Below is a small trained network, with its code and all its weights. Each question gives an input and a class and asks what happens when units are switched off, that is, made to give their printed mean instead of their output.

import numpy as np


def w(rows, s, z=0):
    codes = np.array(rows[::2]) - 128.0
    scale = np.full(codes.shape[1], s)
    scale[-1] = z or s
    return codes * scale


def f(y):
    return np.maximum(y, 0)


def log_softmax(a):
    a = a - a.max(-1, keepdims=True)
    return a - np.log(np.exp(a).sum(-1, keepdims=True))


def net(x, mask):
    res = np.array(x, float).reshape(1, 8) / 4 @ E
    y = f(res @ A[0][:, :-1].T + A[0][:, -1])
    res = res + np.where(mask, y, B[0][:, -1]) @ B[0][:, :-1]
    return log_softmax(res[-1] @ U[:, :-1].T + U[:, -1])


A, B = {}, {}
E = w([
[131,126,132,127,132,126,130,125],'x0',
[130,124,131,125,130,123,128,132],'x1',
[177,205,116,121,142,184,120,168],'x2',
[114,199,2,92,177,29,223,118],'x3',
[132,138,131,125,132,127,126,128],'x4',
[36,156,156,184,203,164,149,183],'x5',
[185,133,76,247,162,50,63,140],'x6',
[100,51,70,72,224,162,31,71],'x7',
],0.009)
A[0] = w([
[135,131,80,67,199,155,72,109,1],'neuron 1',
[159,196,171,131,106,58,233,158,71],'neuron 2',
[70,93,155,64,125,177,173,83,10],'neuron 3',
[156,123,90,222,155,88,100,141,12],'neuron 4',
[183,205,140,113,64,118,178,165,52],'neuron 5',
[100,189,141,185,178,161,166,168,161],'neuron 6',
[218,117,102,69,102,77,118,27,248],'neuron 7',
[86,123,63,86,181,82,141,84,180],'neuron 8',
[74,103,66,97,145,70,145,104,98],'neuron 9',
[74,152,112,72,170,163,76,87,111],'neuron 10',
[64,155,142,50,98,169,194,137,53],'neuron 11',
[1,112,133,161,202,124,132,128,110],'neuron 12',
[168,221,56,88,137,133,173,179,107],'neuron 13',
[82,145,108,126,94,55,189,123,118],'neuron 14',
[122,74,31,73,192,129,83,93,29],'neuron 15',
[136,169,139,37,120,153,129,102,99],'neuron 16',
],0.0088,0.0032)
B[0] = w([
[42,115,149,227,86,91,195,158,191],'neuron 1',
[64,121,136,216,135,98,146,198,248],'neuron 2',
[133,207,57,145,183,62,47,54,200],'neuron 3',
[175,203,107,141,206,58,38,36,205],'neuron 4',
[102,59,131,211,116,114,186,151,218],'neuron 5',
[228,82,65,71,96,195,171,180,223],'neuron 6',
[218,75,49,83,126,178,188,190,255],'neuron 7',
[151,117,195,111,122,183,82,117,246],'neuron 8',
[162,135,187,128,73,174,34,89,217],'neuron 9',
[6,57,133,167,102,141,174,161,194],'neuron 10',
[178,179,68,213,193,60,48,31,218],'neuron 11',
[232,72,26,2,51,141,178,138,220],'neuron 12',
[110,111,200,66,54,176,15,67,244],'neuron 13',
[128,120,181,100,77,172,66,140,220],'neuron 14',
[9,123,159,224,109,87,186,191,227],'neuron 15',
[173,182,80,137,185,116,129,89,186],'neuron 16',
],0.0068,0.0094)
U = w([
[47,121,120,200,136,73,193,174,83],'0',
[161,198,34,151,230,52,64,88,49],'1',
[140,116,127,93,138,143,108,141,246],'2',
[138,93,223,95,108,216,22,116,31],'3',
[184,98,7,66,130,149,189,178,26],'4',
],0.011)

Each question gives the input, the list of numbers given to net, and the class t.
The units are the neurons (one row each of A and B). Each row of codes is followed by its name. A weight is (code - 128) times the scale printed after its matrix; where a second scale follows, it is the last column's (A, B and U).
mask holds one flag per neuron, in row order. A switched-off neuron (its flag False) gives its mean, the last column of its row in B, instead of its output. The means were averaged over made-up inputs and are rounded, as every weight is.
A unit's drop is (log p(t) with every unit on - log p(t) with that unit switched off) / (log p(t) with every unit on - log p(t) with every unit switched off).
The circuit of an input: a set's keep is (log p(t) with only the set's units on - log p(t) with every unit switched off) / (log p(t) with every unit on - log p(t) with every unit switched off). Starting from the 12 units with the biggest drops (on a tie, the unit counted first), units are removed one at a time, each time the one whose removal leaves the highest keep (on an exact tie, the one counted first), for as long as the keep stays at least 0.8.
circuit, biggest first: the units of the circuit, biggest drop first
unit that matters most: the unit with the biggest drop
k most important neurons: the k neurons with the biggest drops, biggest first
drop when u is switched off: that unit's drop, to one decimal
input [6,0,-8,-1,3,1,8,-6], class 1: circuit, biggest first -> neuron 4
input [-5,6,3,-6,2,-7,4,-5], class 4: circuit, biggest first -> neuron 13; neuron 7
input [-4,0,3,-5,5,-6,5,-5], class 4: circuit, biggest first -> neuron 13; neuron 7
input [6,-6,8,3,7,7,3,-5], class 2: circuit, biggest first -> neuron 13; neuron 6; neuron 7
input [-2,1,-7,8,8,-6,1,6], class 3: circuit, biggest first -> neuron 9; neuron 8
input [7,-8,-2,3,-8,8,0,-3], class 4: 2 most important neurons -> neuron 12; neuron 6
input [3,2,7,8,-3,8,-8,-2], class 1: 4 most important neurons -> neuron 11; neuron 3; neuron 16; neuron 7
input [-2,-7,0,8,-4,0,2,-5], class 3: circuit, biggest first -> neuron 13; neuron 14
input [4,-5,2,4,3,-5,5,-7], class 0: 3 most important neurons -> neuron 2; neuron 5; neuron 12
input [-6,-5,1,-6,-7,-8,4,8], class 0: 2 most important neurons -> neuron 15; neuron 1
input [5,8,-8,7,5,-7,-8,-4], class 1: 3 most important neurons -> neuron 11; neuron 3; neuron 16
input [8,-8,-6,1,3,-7,1,-6], class 4: 4 most important neurons -> neuron 7; neuron 15; neuron 1; neuron 10
input [-5,0,6,-4,2,3,6,-7], class 0: 3 most important neurons -> neuron 5; neuron 2; neuron 12
input [-6,-7,0,3,3,8,0,-6], class 4: 2 most important neurons -> neuron 6; neuron 12
input [8,8,-7,0,1,7,-8,1], class 1: circuit, biggest first -> neuron 3
input [-8,-6,-1,-2,-3,-7,7,-8], class 0: 2 most important neurons -> neuron 5; neuron 2
input [8,-6,-6,-1,0,-7,6,8], class 0: 2 most important neurons -> neuron 15; neuron 1
input [7,-8,0,5,-5,-7,-1,7], class 0: 2 most important neurons -> neuron 15; neuron 1
input [-7,-6,3,8,3,-8,7,-6], class 3: 2 most important neurons -> neuron 13; neuron 14
input [4,-4,6,3,0,3,3,4], class 2: unit that matters most -> neuron 2
input [-1,-2,-6,6,0,5,-4,-1], class 2: 3 most important neurons -> neuron 12; neuron 11; neuron 3
input [-5,-5,-3,-3,-7,3,-6,8], class 0: 2 most important neurons -> neuron 10; neuron 15
input [1,-3,5,5,-6,7,-3,-3], class 4: drop when neuron 11 is switched off -> -0.1
input [3,7,7,-5,4,5,-2,-4], class 2: drop when neuron 14 is switched off -> 0.2
input [6,4,8,-8,-5,-2,-6,-2], class 2: drop when neuron 7 is switched off -> -0.2
input [-1,2,6,-6,1,4,-7,2], class 1: drop when neuron 11 is switched off -> 0.2
input [7,-5,-5,-2,5,7,3,3], class 4: circuit, biggest first -> neuron 12
